Below is a small trained network, with its code and all its weights. Each question gives an input and a class and asks what happens when units are switched off, that is, made to give their printed mean instead of their output.

import numpy as np


def w(rows, s, z=0):
    codes = np.array(rows[::2]) - 128.0
    scale = np.full(codes.shape[1], s)
    scale[-1] = z or s
    return codes * scale


def f(y):
    return np.maximum(y, 0)


def log_softmax(a):
    a = a - a.max(-1, keepdims=True)
    return a - np.log(np.exp(a).sum(-1, keepdims=True))


def net(x, mask):
    res = np.array(x, float).reshape(1, 5) / 4 @ E
    y = f(res @ A[0][:, :-1].T + A[0][:, -1])
    res = res + np.where(mask, y, B[0][:, -1]) @ B[0][:, :-1]
    return log_softmax(res[-1] @ U[:, :-1].T + U[:, -1])


A, B = {}, {}
E = w([
[83,57,229],'x0',
[125,132,128],'x1',
[125,254,127],'x2',
[193,199,155],'x3',
[141,128,129],'x4',
],0.0086)
A[0] = w([
[172,121,117,129],'neuron 1',
[191,168,124,248],'neuron 2',
[126,150,207,138],'neuron 3',
[253,151,49,140],'neuron 4',
[154,149,152,169],'neuron 5',
[107,68,155,62],'neuron 6',
[183,131,206,123],'neuron 7',
[222,152,138,235],'neuron 8',
[182,92,146,119],'neuron 9',
[159,29,205,40],'neuron 10',
[183,185,72,6],'neuron 11',
[164,153,69,48],'neuron 12',
[47,150,42,219],'neuron 13',
[200,94,104,235],'neuron 14',
[129,96,218,227],'neuron 15',
[177,222,82,5],'neuron 16',
[130,145,159,173],'neuron 17',
[92,81,134,222],'neuron 18',
[49,177,105,212],'neuron 19',
[112,127,45,247],'neuron 20',
],0.012,0.003)
B[0] = w([
[199,87,181,152],'neuron 1',
[156,54,119,215],'neuron 2',
[101,74,29,187],'neuron 3',
[181,104,162,237],'neuron 4',
[198,30,146,166],'neuron 5',
[97,110,110,206],'neuron 6',
[143,76,13,185],'neuron 7',
[159,66,128,214],'neuron 8',
[95,79,225,168],'neuron 9',
[50,107,141,254],'neuron 10',
[198,224,169,198],'neuron 11',
[172,146,115,177],'neuron 12',
[202,164,75,215],'neuron 13',
[168,45,139,196],'neuron 14',
[49,63,86,246],'neuron 15',
[181,183,171,224],'neuron 16',
[117,49,86,163],'neuron 17',
[25,73,98,227],'neuron 18',
[167,210,75,196],'neuron 19',
[254,98,94,212],'neuron 20',
],0.0062,0.0072)
U = w([
[148,86,40,252],'0',
[53,99,186,4],'1',
[126,212,8,56],'2',
[87,128,112,222],'3',
[173,75,144,69],'4',
[77,92,145,72],'5',
[167,171,186,5],'6',
],0.011,0.003)

Each question gives the input, the list of numbers given to net, and the class t.
The units are the neurons (one row each of A and B). Each row of codes is followed by its name. A weight is (code - 128) times the scale printed after its matrix; where a second scale follows, it is the last column's (A, B and U).
mask holds one flag per neuron, in row order. A switched-off neuron (its flag False) gives its mean, the last column of its row in B, instead of its output. The means were averaged over made-up inputs and are rounded, as every weight is.
A unit's drop is (log p(t) with every unit on - log p(t) with that unit switched off) / (log p(t) with every unit on - log p(t) with every unit switched off).
The circuit of an input: a set's keep is (log p(t) with only the set's units on - log p(t) with every unit switched off) / (log p(t) with every unit on - log p(t) with every unit switched off). Starting from the 12 units with the biggest drops (on a tie, the unit counted first), units are removed one at a time, each time the one whose removal leaves the highest keep (on an exact tie, the one counted first), for as long as the keep stays at least 0.8.
circuit, biggest first: the units of the circuit, biggest drop first
unit that matters most: the unit with the biggest drop
k most important neurons: the k neurons with the biggest drops, biggest first
drop when u is switched off: that unit's drop, to one decimal
input [5,-3,8,4,8], class 0: circuit, biggest first	(neuron 3; neuron 7)
input [-3,3,6,7,-5], class 6: 2 most important neurons	(neuron 16; neuron 11)
input [-7,-6,3,8,2], class 6: circuit, biggest first	(neuron 11; neuron 16)
input [-7,-7,1,-7,8], class 2: unit that matters most	neuron 13
input [-8,8,-1,4,8], class 4: 2 most important neurons	(neuron 2; neuron 8)
input [-4,5,4,3,-3], class 6: 2 most important neurons	(neuron 16; neuron 11)
input [5,8,6,5,-5], class 0: 2 most important neurons	(neuron 3; neuron 7)
input [-4,-8,4,3,6], class 6: drop when neuron 11 is switched off	0.2
input [-6,7,-2,3,-8], class 4: drop when neuron 14 is switched off	0.1
input [-3,-6,-3,2,0], class 4: drop when neuron 3 is switched off	0.1
